Here is a tiny trained network, its code and every weight. The questions are about switching its units off for an input and a target symbol, where a switched-off unit gives its printed mean instead of its output.

import numpy as np


def w(rows, s, z=0):
    codes = np.array(rows[::2]) - 128.0
    scale = np.full(codes.shape[1], s)
    scale[-1] = z or s
    return codes * scale


def norm(h):
    return h / np.sqrt((h * h).mean(-1, keepdims=True) + 1e-5)


def f(y):
    return np.maximum(y, 0)


def softmax(a):
    e = np.exp(a - a.max(-1, keepdims=True))
    return e / e.sum(-1, keepdims=True)


def log_softmax(a):
    a = a - a.max(-1, keepdims=True)
    return a - np.log(np.exp(a).sum(-1, keepdims=True))


def net(x, mask):
    ids = ['βγδζηθλξπστψω'.index(c) for c in x.split()]
    T = len(ids)
    res = E[ids] + P[:T]
    u = 0
    for l in range(3):
        r = norm(res)
        for j in range(3):
            rows = slice(2 * j, 2 * j + 2)
            q, k, v = (r @ M[l][rows].T for M in (Q, K, V))
            z = softmax(np.where(np.tri(T) > 0, q @ k.T / 2**0.5, -1e9)) @ v
            o = O[l][rows]
            res = res + np.where(mask[u + j], z, o[:, -1]) @ o[:, :-1]
        u += 3
        y = f(norm(res) @ A[l][:, :-1].T + A[l][:, -1])
        res = res + np.where(mask[u : u + 4], y, B[l][:, -1]) @ B[l][:, :-1]
        u += 4
    return log_softmax(norm(res)[-1] @ U[:, :-1].T + U[:, -1])


Q, K, V, O, A, B = {}, {}, {}, {}, {}, {}
E = w([
[52,116,66,123],'β',
[112,150,46,86],'γ',
[133,87,61,212],'δ',
[134,91,60,216],'ζ',
[7,205,234,86],'η',
[158,166,149,175],'θ',
[187,106,202,117],'λ',
[41,194,161,229],'ξ',
[106,189,174,115],'π',
[128,96,164,230],'σ',
[98,151,45,85],'τ',
[47,104,50,74],'ψ',
[85,127,49,73],'ω',
],0.012)
P = w([
[208,147,103,70],'0',
[99,123,141,205],'1',
[102,104,124,176],'2',
[107,97,102,158],'3',
[103,159,61,162],'4',
[102,149,52,150],'5',
[98,147,42,140],'6',
[93,151,32,134],'7',
[90,157,22,132],'8',
[83,152,16,125],'9',
[80,148,11,121],'10',
[76,150,5,119],'11',
[71,141,3,110],'12',
],0.0035)
Q[0] = w([
[197,134,117,66],'L0H1',
[96,200,177,62],'L0H1',
[217,63,82,224],'L0H2',
[175,8,85,36],'L0H2',
[126,1,110,148],'L0H3',
[242,222,209,79],'L0H3',
],0.0084)
K[0] = w([
[175,69,239,109],'L0H1',
[59,209,166,60],'L0H1',
[186,64,125,215],'L0H2',
[168,1,108,84],'L0H2',
[64,143,135,42],'L0H3',
[150,121,131,130],'L0H3',
],0.0099)
V[0] = w([
[167,174,155,144],'L0H1',
[106,181,55,180],'L0H1',
[210,106,217,200],'L0H2',
[52,3,164,154],'L0H2',
[60,189,81,122],'L0H3',
[58,217,75,137],'L0H3',
],0.0072)
O[0] = w([
[85,102,25,188,112],'L0H1',
[146,255,151,54,225],'L0H1',
[90,205,115,56,41],'L0H2',
[123,158,85,217,82],'L0H2',
[62,155,72,211,229],'L0H3',
[174,209,157,54,249],'L0H3',
],0.0058,0.0018)
A[0] = w([
[113,104,108,127,159],'L0N1',
[159,141,104,95,6],'L0N2',
[190,176,249,194,116],'L0N3',
[161,142,189,156,208],'L0N4',
],0.011,0.0023)
B[0] = w([
[114,159,121,177,186],'L0N1',
[131,101,130,196,149],'L0N2',
[39,69,205,12,253],'L0N3',
[127,179,217,71,215],'L0N4',
],0.011,0.004)
Q[1] = w([
[180,143,145,97],'L1H1',
[125,94,252,94],'L1H1',
[210,83,124,29],'L1H2',
[134,131,117,178],'L1H2',
[50,179,81,85],'L1H3',
[200,120,119,40],'L1H3',
],0.011)
K[1] = w([
[149,81,120,95],'L1H1',
[103,89,3,209],'L1H1',
[169,84,59,133],'L1H2',
[168,54,112,181],'L1H2',
[65,142,110,64],'L1H3',
[73,120,182,152],'L1H3',
],0.013)
V[1] = w([
[141,92,108,120],'L1H1',
[124,125,58,245],'L1H1',
[129,146,207,91],'L1H2',
[189,197,180,36],'L1H2',
[217,237,225,50],'L1H3',
[2,227,119,139],'L1H3',
],0.0061)
O[1] = w([
[162,143,219,119,119],'L1H1',
[169,24,119,125,124],'L1H1',
[216,67,117,2,174],'L1H2',
[185,101,93,149,164],'L1H2',
[168,94,176,70,118],'L1H3',
[142,121,198,199,255],'L1H3',
],0.0062,0.0041)
A[1] = w([
[107,213,66,126,253],'L1N1',
[85,42,151,130,131],'L1N2',
[89,86,98,155,185],'L1N3',
[184,104,245,135,166],'L1N4',
],0.012,0.0015)
B[1] = w([
[20,170,148,125,254],'L1N1',
[112,186,149,20,201],'L1N2',
[246,127,156,116,160],'L1N3',
[63,100,158,254,236],'L1N4',
],0.0066,0.0082)
Q[2] = w([
[117,113,161,13],'L2H1',
[137,153,223,132],'L2H1',
[215,142,118,82],'L2H2',
[240,97,120,64],'L2H2',
[143,132,74,218],'L2H3',
[54,2,134,189],'L2H3',
],0.0099)
K[2] = w([
[48,116,175,148],'L2H1',
[102,152,80,118],'L2H1',
[102,219,111,68],'L2H2',
[110,149,2,65],'L2H2',
[234,91,66,130],'L2H3',
[182,94,134,40],'L2H3',
],0.0099)
V[2] = w([
[207,88,193,149],'L2H1',
[233,116,62,112],'L2H1',
[62,165,104,141],'L2H2',
[120,2,91,163],'L2H2',
[154,162,124,3],'L2H3',
[191,224,60,133],'L2H3',
],0.009)
O[2] = w([
[79,144,241,120,67],'L2H1',
[76,137,125,55,2],'L2H1',
[159,145,24,85,148],'L2H2',
[27,227,123,194,99],'L2H2',
[101,203,133,133,128],'L2H3',
[2,90,127,63,57],'L2H3',
],0.0087,0.0097)
A[2] = w([
[169,167,90,159,115],'L2N1',
[187,85,138,126,79],'L2N2',
[97,140,248,81,152],'L2N3',
[118,97,207,86,250],'L2N4',
],0.011,0.0023)
B[2] = w([
[84,247,207,41,203],'L2N1',
[171,155,196,182,190],'L2N2',
[112,10,99,29,254],'L2N3',
[2,59,112,98,239],'L2N4',
],0.0085,0.0062)
U = w([
[117,79,212,203,220],'β',
[117,137,78,46,63],'γ',
[78,88,91,171,49],'δ',
[90,91,94,159,48],'ζ',
[171,161,149,94,31],'η',
[50,110,201,2,127],'θ',
[154,160,207,236,188],'λ',
[251,163,141,100,232],'ξ',
[145,192,188,48,3],'π',
[151,159,155,110,24],'σ',
[160,131,88,80,107],'τ',
[170,130,76,229,135],'ψ',
[159,112,64,134,186],'ω',
],0.018,0.0051)

Each question gives the input, a string of symbols that net reads in full, and the target symbol t.
The units are the heads (2 rows each of Q, K, V and O) and the neurons (one row each of A and B). Each row of codes is followed by its name. A weight is (code - 128) times the scale printed after its matrix; where a second scale follows, it is the last column's (O, A, B and U).
mask holds one flag per unit, layer by layer, with each layer's heads first. A switched-off unit (its flag False) gives its mean, the last column of its rows in O or B, instead of its output. The means were averaged over made-up inputs and are rounded, as every weight is.
A unit's drop is (log p(t) with every unit on - log p(t) with that unit switched off) / (log p(t) with every unit on - log p(t) with every unit switched off).
The circuit of an input: a set's keep is (log p(t) with only the set's units on - log p(t) with every unit switched off) / (log p(t) with every unit on - log p(t) with every unit switched off). Starting from the 12 units with the biggest drops (on a tie, the unit counted first), units are removed one at a time, each time the one whose removal leaves the highest keep (on an exact tie, the one counted first), for as long as the keep stays at least 0.8.
units of the circuit, in order: the units of the circuit, biggest drop first
top k neurons: the k neurons with the biggest drops, biggest first
top k neurons in layer l: the k neurons of layer l with the biggest drops, biggest first
input π ω ω, target π: top 2 neurons -> (L1N1 L2N1)
input ξ λ λ ψ λ π π η ω λ λ ω β, target λ: units of the circuit, in order -> (L2N3 L2N4)
input ψ σ ζ, target ψ: top 2 neurons -> (L0N4 L2N3)
input δ η η π β τ ω ω λ ψ θ, target θ: units of the circuit, in order -> (L0N3)
input ψ ψ σ δ, target ψ: units of the circuit, in order -> (L0H2 L2N4)
input π π ω ω, target π: units of the circuit, in order -> (L2N1 L2N4 L0N3)
input π ξ β, target π: top 2 neurons in layer 1 -> (L1N1 L1N4)
input δ γ γ, target δ: units of the circuit, in order -> (L0N3 L1H2)
input λ ψ ω π λ π ω ζ, target λ: top 4 neurons -> (L1N1 L2N3 L2N4 L1N2)
input π ω ψ ω η ψ λ η ψ ξ π, target β: units of the circuit, in order -> (L0H2 L1N4 L2N1)
input π η β β λ λ λ η, target β: top 2 neurons -> (L0N3 L1N4)
input ω σ σ π λ θ λ π, target β: top 3 neurons -> (L1N4 L0N2 L0N4)
input ψ ω ψ ψ, target ψ: top 2 neurons -> (L0N3 L0N4)
input ψ ζ ξ ζ, target ψ: units of the circuit, in order -> (L0N3)
input γ γ γ τ, target γ: top 4 neurons -> (L0N3 L0N4 L1N4 L0N1)
input β π π γ δ σ ψ π, target λ: top 3 neurons -> (L1N4 L1N1 L2N3)
input π τ η ζ, target π: top 3 neurons -> (L2N1 L1N1 L1N4)
input δ γ ψ, target δ: top 4 neurons -> (L0N3 L0N4 L1N4 L1N2)
input γ η ψ, target γ: top 3 neurons -> (L0N3 L0N4 L1N4)
input σ π λ π λ π λ ξ λ ψ ψ τ, target λ: top 3 neurons -> (L1N1 L1N2 L2N3)
input ψ θ ψ π σ λ λ λ, target λ: top 3 neurons -> (L0N3 L1N4 L0N4)
input ξ θ ζ, target ξ: top 2 neurons in layer 2 -> (L2N4 L2N3)
input ξ π λ ω β, target π: top 2 neurons -> (L2N1 L1N4)
input λ π δ, target λ: top 3 neurons in layer 1 -> (L1N1 L1N2 L1N3)
input σ ξ ξ η ω, target ξ: top neuron in layer 2 -> (L2N4)
input η σ π λ ξ ξ λ η, target β: top 3 neurons in layer 1 -> (L1N1 L1N2 L1N4)
input ψ ω ω η π ψ ω ψ ω ψ π ψ θ, target θ: top 2 neurons in layer 0 -> (L0N3 L0N4)
input β τ γ, target β: top 2 neurons in layer 0 -> (L0N2 L0N3)
